Below is a small trained network, with its code and all its weights. Each question gives an input and a target symbol and asks what happens when units are switched off, that is, made to give their printed mean instead of their output.

import numpy as np


def w(rows, s, z=0):
    codes = np.array(rows[::2]) - 128.0
    scale = np.full(codes.shape[1], s)
    scale[-1] = z or s
    return codes * scale


def f(y):
    return y / 2 * (1 + np.tanh(0.7978845608 * (y + 0.044715 * y**3)))


def softmax(a):
    e = np.exp(a - a.max(-1, keepdims=True))
    return e / e.sum(-1, keepdims=True)


def log_softmax(a):
    a = a - a.max(-1, keepdims=True)
    return a - np.log(np.exp(a).sum(-1, keepdims=True))


def net(x, mask):
    ids = ['γδζμπστφω'.index(c) for c in x.split()]
    T = len(ids)
    res = E[ids] + P[:T]
    r = res
    for j in range(3):
        rows = slice(4 * j, 4 * j + 4)
        q, k, v = (r @ M[0][rows].T for M in (Q, K, V))
        z = softmax(np.where(np.tri(T) > 0, q @ k.T / 4**0.5, -1e9)) @ v
        o = O[0][rows]
        res = res + np.where(mask[j], z, o[:, -1]) @ o[:, :-1]
    y = f(res @ A[0][:, :-1].T + A[0][:, -1])
    res = res + np.where(mask[3:27], y, B[0][:, -1]) @ B[0][:, :-1]
    return log_softmax(res[-1] @ U[:, :-1].T + U[:, -1])


Q, K, V, O, A, B = {}, {}, {}, {}, {}, {}
E = w([
[80,140,217,161,187,167,83,114,98,133,204,193],'γ',
[243,174,78,168,98,184,144,63,171,201,74,167],'δ',
[183,89,76,221,87,57,235,186,164,146,116,79],'ζ',
[90,61,222,192,64,124,151,150,105,62,151,130],'μ',
[109,8,162,87,187,119,213,154,161,93,60,119],'π',
[164,106,99,38,72,209,87,149,158,76,204,78],'σ',
[157,150,92,108,169,82,167,54,254,59,118,94],'τ',
[218,168,205,154,139,109,8,140,122,179,101,95],'φ',
[118,204,116,127,242,151,162,196,173,187,152,147],'ω',
],0.0059)
P = w([
[77,188,83,120,125,122,135,150,49,62,65,116],'0',
[178,158,132,85,120,98,157,183,102,39,139,197],'1',
[115,132,105,173,157,169,116,137,101,73,100,104],'2',
[97,161,136,158,149,148,142,112,99,108,87,80],'3',
[181,135,181,110,126,112,158,164,174,118,152,185],'4',
[140,83,110,160,162,166,106,114,123,120,145,109],'5',
[103,151,166,161,148,157,151,90,129,149,106,62],'6',
[142,102,190,125,110,115,128,135,254,208,164,185],'7',
[143,31,112,143,157,143,93,76,149,180,184,112],'8',
],0.0063)
Q[0] = w([
[73,134,169,127,254,175,112,118,131,154,127,144],'h0',
[132,97,115,229,112,122,170,99,142,113,80,55],'h0',
[186,157,188,186,62,153,36,143,73,186,138,127],'h0',
[200,205,44,110,147,135,123,77,202,158,110,138],'h0',
[202,187,129,149,145,169,123,107,170,120,106,98],'h1',
[75,206,199,128,151,129,96,154,116,113,174,143],'h1',
[103,83,135,133,132,117,210,163,171,97,151,122],'h1',
[140,55,187,115,132,174,71,95,131,71,176,95],'h1',
[128,122,132,113,125,123,97,143,131,129,137,78],'h2',
[193,113,148,139,135,139,104,132,144,129,127,137],'h2',
[134,121,139,119,122,140,143,157,164,116,156,144],'h2',
[129,124,112,115,106,172,138,114,122,140,132,118],'h2',
],0.03)
K[0] = w([
[65,200,223,113,253,123,148,121,143,186,93,205],'h0',
[134,167,196,223,77,24,231,109,180,177,25,118],'h0',
[184,195,201,184,63,126,32,146,68,180,145,144],'h0',
[217,216,24,100,167,142,142,83,198,149,119,125],'h0',
[171,166,100,112,154,140,63,76,204,169,100,66],'h1',
[56,204,215,161,181,129,64,188,135,127,164,134],'h1',
[57,68,134,141,136,115,214,137,204,101,150,105],'h1',
[101,59,182,52,75,159,57,62,121,96,183,78],'h1',
[106,151,140,165,126,162,184,90,113,136,92,149],'h2',
[150,103,180,120,130,153,164,123,191,161,192,104],'h2',
[166,107,166,125,123,94,110,123,181,175,124,182],'h2',
[109,145,167,162,161,86,119,124,124,123,100,84],'h2',
],0.02)
V[0] = w([
[140,39,147,160,154,125,94,83,221,219,223,154],'h0',
[170,53,194,110,109,131,118,86,155,129,97,151],'h0',
[133,113,129,164,45,93,95,89,166,122,136,110],'h0',
[104,162,130,75,96,158,67,138,165,153,82,127],'h0',
[156,121,144,126,166,69,144,185,103,103,90,99],'h1',
[106,142,83,147,145,163,113,65,40,84,104,76],'h1',
[96,122,121,147,127,154,87,135,122,126,158,58],'h1',
[128,167,136,125,164,91,131,103,154,89,176,108],'h1',
[72,190,36,131,137,208,113,127,119,169,159,77],'h2',
[107,189,146,104,65,144,187,190,118,82,186,190],'h2',
[145,65,175,62,99,148,88,158,159,126,121,74],'h2',
[93,157,77,138,149,142,103,143,2,19,29,74],'h2',
],0.013)
O[0] = w([
[54,253,124,113,128,109,161,156,65,96,66,80,97],'h0',
[137,142,193,108,105,144,134,138,131,96,37,125,157],'h0',
[151,148,140,152,47,97,122,106,97,82,111,89,93],'h0',
[190,129,138,62,148,134,104,116,70,105,125,133,110],'h0',
[130,115,129,159,170,96,122,206,150,133,81,123,168],'h1',
[77,166,189,201,85,190,96,89,176,168,73,97,105],'h1',
[89,126,148,129,86,146,68,135,119,152,144,79,136],'h1',
[105,143,126,142,146,83,105,116,178,101,163,127,159],'h1',
[103,177,197,193,156,171,164,145,159,99,110,67,10],'h2',
[215,148,185,69,169,97,192,132,106,129,167,137,251],'h2',
[116,137,119,126,107,111,130,138,200,213,138,184,131],'h2',
[43,233,113,84,85,89,155,132,72,106,60,83,162],'h2',
],0.0077,0.0025)
A[0] = w([
[151,97,146,105,162,141,107,91,88,161,122,142,133],'n0',
[163,135,130,146,162,98,108,145,140,157,146,149,140],'n1',
[156,177,172,154,36,149,113,128,65,104,30,160,103],'n2',
[139,82,96,166,180,132,96,147,107,112,141,90,117],'n3',
[105,83,74,142,116,166,143,74,165,129,153,166,158],'n4',
[180,213,125,84,111,108,148,168,135,59,123,169,255],'n5',
[115,92,94,159,99,126,94,139,109,132,166,137,116],'n6',
[107,211,143,79,110,187,69,110,61,121,132,103,93],'n7',
[164,53,158,173,151,129,117,73,110,104,164,68,24],'n8',
[144,192,87,46,142,70,161,160,54,15,106,130,89],'n9',
[122,123,187,160,130,142,104,136,214,153,136,187,7],'n10',
[70,151,122,85,40,134,124,108,150,28,105,52,71],'n11',
[150,195,146,138,122,149,148,177,159,103,115,159,172],'n12',
[87,169,88,196,76,107,173,192,58,116,134,89,110],'n13',
[128,91,111,126,135,116,81,76,61,178,139,145,130],'n14',
[40,120,163,98,143,160,178,135,78,67,50,116,154],'n15',
[123,218,96,135,116,121,200,69,139,134,68,77,130],'n16',
[107,132,132,111,141,117,156,130,125,105,89,127,120],'n17',
[105,87,118,200,130,206,59,128,173,116,104,154,138],'n18',
[53,226,79,126,170,135,138,135,72,130,122,128,131],'n19',
[81,219,179,149,154,47,69,110,123,86,88,85,164],'n20',
[127,151,94,100,181,124,150,222,103,159,51,2,169],'n21',
[199,102,125,105,141,99,108,85,126,136,101,103,134],'n22',
[144,133,168,157,108,136,131,126,197,163,124,155,117],'n23',
],0.0097,0.002)
B[0] = w([
[88,136,141,153,92,71,146,151,142,93,131,107,174],'n0',
[118,139,181,134,58,161,107,97,157,108,128,90,212],'n1',
[115,31,180,59,203,186,75,54,138,152,149,125,230],'n2',
[109,119,120,96,90,152,131,103,105,76,71,141,154],'n3',
[143,140,184,129,135,69,50,147,72,175,124,121,162],'n4',
[113,60,167,110,183,75,93,150,169,77,154,119,253],'n5',
[122,149,133,104,162,106,90,83,162,122,93,139,133],'n6',
[154,180,162,212,48,179,108,89,97,145,61,215,220],'n7',
[57,145,127,95,182,183,201,164,104,109,95,135,150],'n8',
[191,221,17,210,149,164,130,170,133,142,50,79,224],'n9',
[179,142,136,184,49,204,147,105,124,151,118,98,154],'n10',
[211,70,170,174,129,134,204,189,206,171,201,69,225],'n11',
[113,73,119,106,113,90,132,138,141,120,122,142,166],'n12',
[93,110,167,127,24,99,138,121,25,21,171,136,174],'n13',
[104,108,80,125,127,50,164,113,180,98,138,153,148],'n14',
[52,198,135,86,91,87,125,101,250,134,136,209,194],'n15',
[135,109,58,116,113,188,85,139,159,4,55,105,226],'n16',
[109,187,87,125,128,139,120,116,159,121,156,108,140],'n17',
[176,156,38,100,185,135,96,122,85,127,87,113,164],'n18',
[84,155,179,92,210,191,230,189,103,122,125,101,191],'n19',
[183,152,121,133,191,30,75,193,49,138,135,188,240],'n20',
[114,104,39,129,96,113,148,54,73,229,161,68,219],'n21',
[64,153,154,118,128,144,168,163,129,115,197,121,203],'n22',
[145,132,140,179,124,158,161,128,132,182,136,130,156],'n23',
],0.011,0.0053)
U = w([
[75,212,163,132,122,127,149,164,95,94,96,205,50],'γ',
[110,94,112,88,144,228,95,81,146,61,44,118,43],'δ',
[93,109,84,148,49,100,140,115,59,72,129,90,53],'ζ',
[79,10,250,24,122,67,135,131,180,100,238,167,255],'μ',
[72,162,56,89,83,66,121,68,213,185,115,152,159],'π',
[200,165,154,254,28,208,173,134,180,222,140,90,94],'σ',
[179,138,67,147,186,78,106,205,179,70,99,89,170],'τ',
[175,96,106,127,171,71,39,84,49,212,108,150,190],'φ',
[87,110,133,81,199,189,216,150,82,169,155,43,66],'ω',
],0.0036,0.00093)

Each question gives the input, a string of symbols that net reads in full, and the target symbol t.
The units are the heads (4 rows each of Q, K, V and O) and the neurons (one row each of A and B). Each row of codes is followed by its name. A weight is (code - 128) times the scale printed after its matrix; where a second scale follows, it is the last column's (O, A, B and U).
mask holds one flag per unit, heads first, then neurons. A switched-off unit (its flag False) gives its mean, the last column of its rows in O or B, instead of its output. The means were averaged over made-up inputs and are rounded, as every weight is.
A unit's drop is (log p(t) with every unit on - log p(t) with that unit switched off) / (log p(t) with every unit on - log p(t) with every unit switched off).
The circuit of an input: a set's keep is (log p(t) with only the set's units on - log p(t) with every unit switched off) / (log p(t) with every unit on - log p(t) with every unit switched off). Starting from the 12 units with the biggest drops (on a tie, the unit counted first), units are removed one at a time, each time the one whose removal leaves the highest keep (on an exact tie, the one counted first), for as long as the keep stays at least 0.8.
units of the circuit, in order: the units of the circuit, biggest drop first
k most important neurons: the k neurons with the biggest drops, biggest first
heads that matter: for each layer, one digit per head in row order, 1 if its drop is at least 0.15 and else 0, layers parted by /
input ω τ δ δ μ, target τ: units of the circuit, in order => h1, n9, n5
input ζ ω δ ω π τ δ, target δ: units of the circuit, in order => n16, h1, n2, h0
input τ γ π φ φ δ τ φ τ, target φ: 2 most important neurons => n4, n18
input δ δ π, target π: heads that matter => 001
input φ τ μ φ φ τ τ φ μ, target φ: units of the circuit, in order => h2, n4
input τ σ μ δ τ δ σ δ, target σ: units of the circuit, in order => h2, n10
input δ π φ σ σ σ, target σ: units of the circuit, in order => n11, n7, h1, h2
input φ ζ σ δ, target δ: heads that matter => 011
input δ φ δ, target φ: units of the circuit, in order => h0, n4
input μ ω ζ σ ω π π π, target σ: units of the circuit, in order => h2, n10
input γ ω τ ζ, target ζ: heads that matter => 101
input μ ζ π δ φ, target τ: units of the circuit, in order => h1, h0, n9
input φ τ τ π φ, target μ: 3 most important neurons => n9, n7, n22
input γ π φ π φ π, target φ: units of the circuit, in order => h2, n4, h0
input ζ μ ω ω ζ, target μ: units of the circuit, in order => n9, h2
input ω φ ω δ φ τ σ δ ζ, target ζ: units of the circuit, in order => h0, n13
input δ δ φ δ φ ω μ σ, target τ: units of the circuit, in order => h0, n9
input ζ π ω φ π, target μ: heads that matter => 111
input δ σ σ σ σ ζ π τ, target τ: units of the circuit, in order => h0, n9
input σ φ μ δ ζ π ω ω, target μ: heads that matter => 111
input τ φ ζ δ ω δ μ φ, target μ: heads that matter => 111
input δ π τ τ π φ π, target π: heads that matter => 000
input φ γ ζ φ δ δ ω μ, target τ: units of the circuit, in order => h0, h1, n9
input δ τ ω, target ω: heads that matter => 101
input ω γ φ ζ φ μ γ ζ, target μ: 3 most important neurons => n9, n7, n22
input τ σ δ φ, target φ: heads that matter => 011
input ζ ω τ φ τ, target μ: units of the circuit, in order => h2, n9
input μ γ φ γ, target γ: heads that matter => 001
input ω ω δ μ γ φ μ μ, target σ: 3 most important neurons => n10, n23, n5
input δ γ δ φ δ ζ φ φ μ, target μ: 2 most important neurons => n9, n2
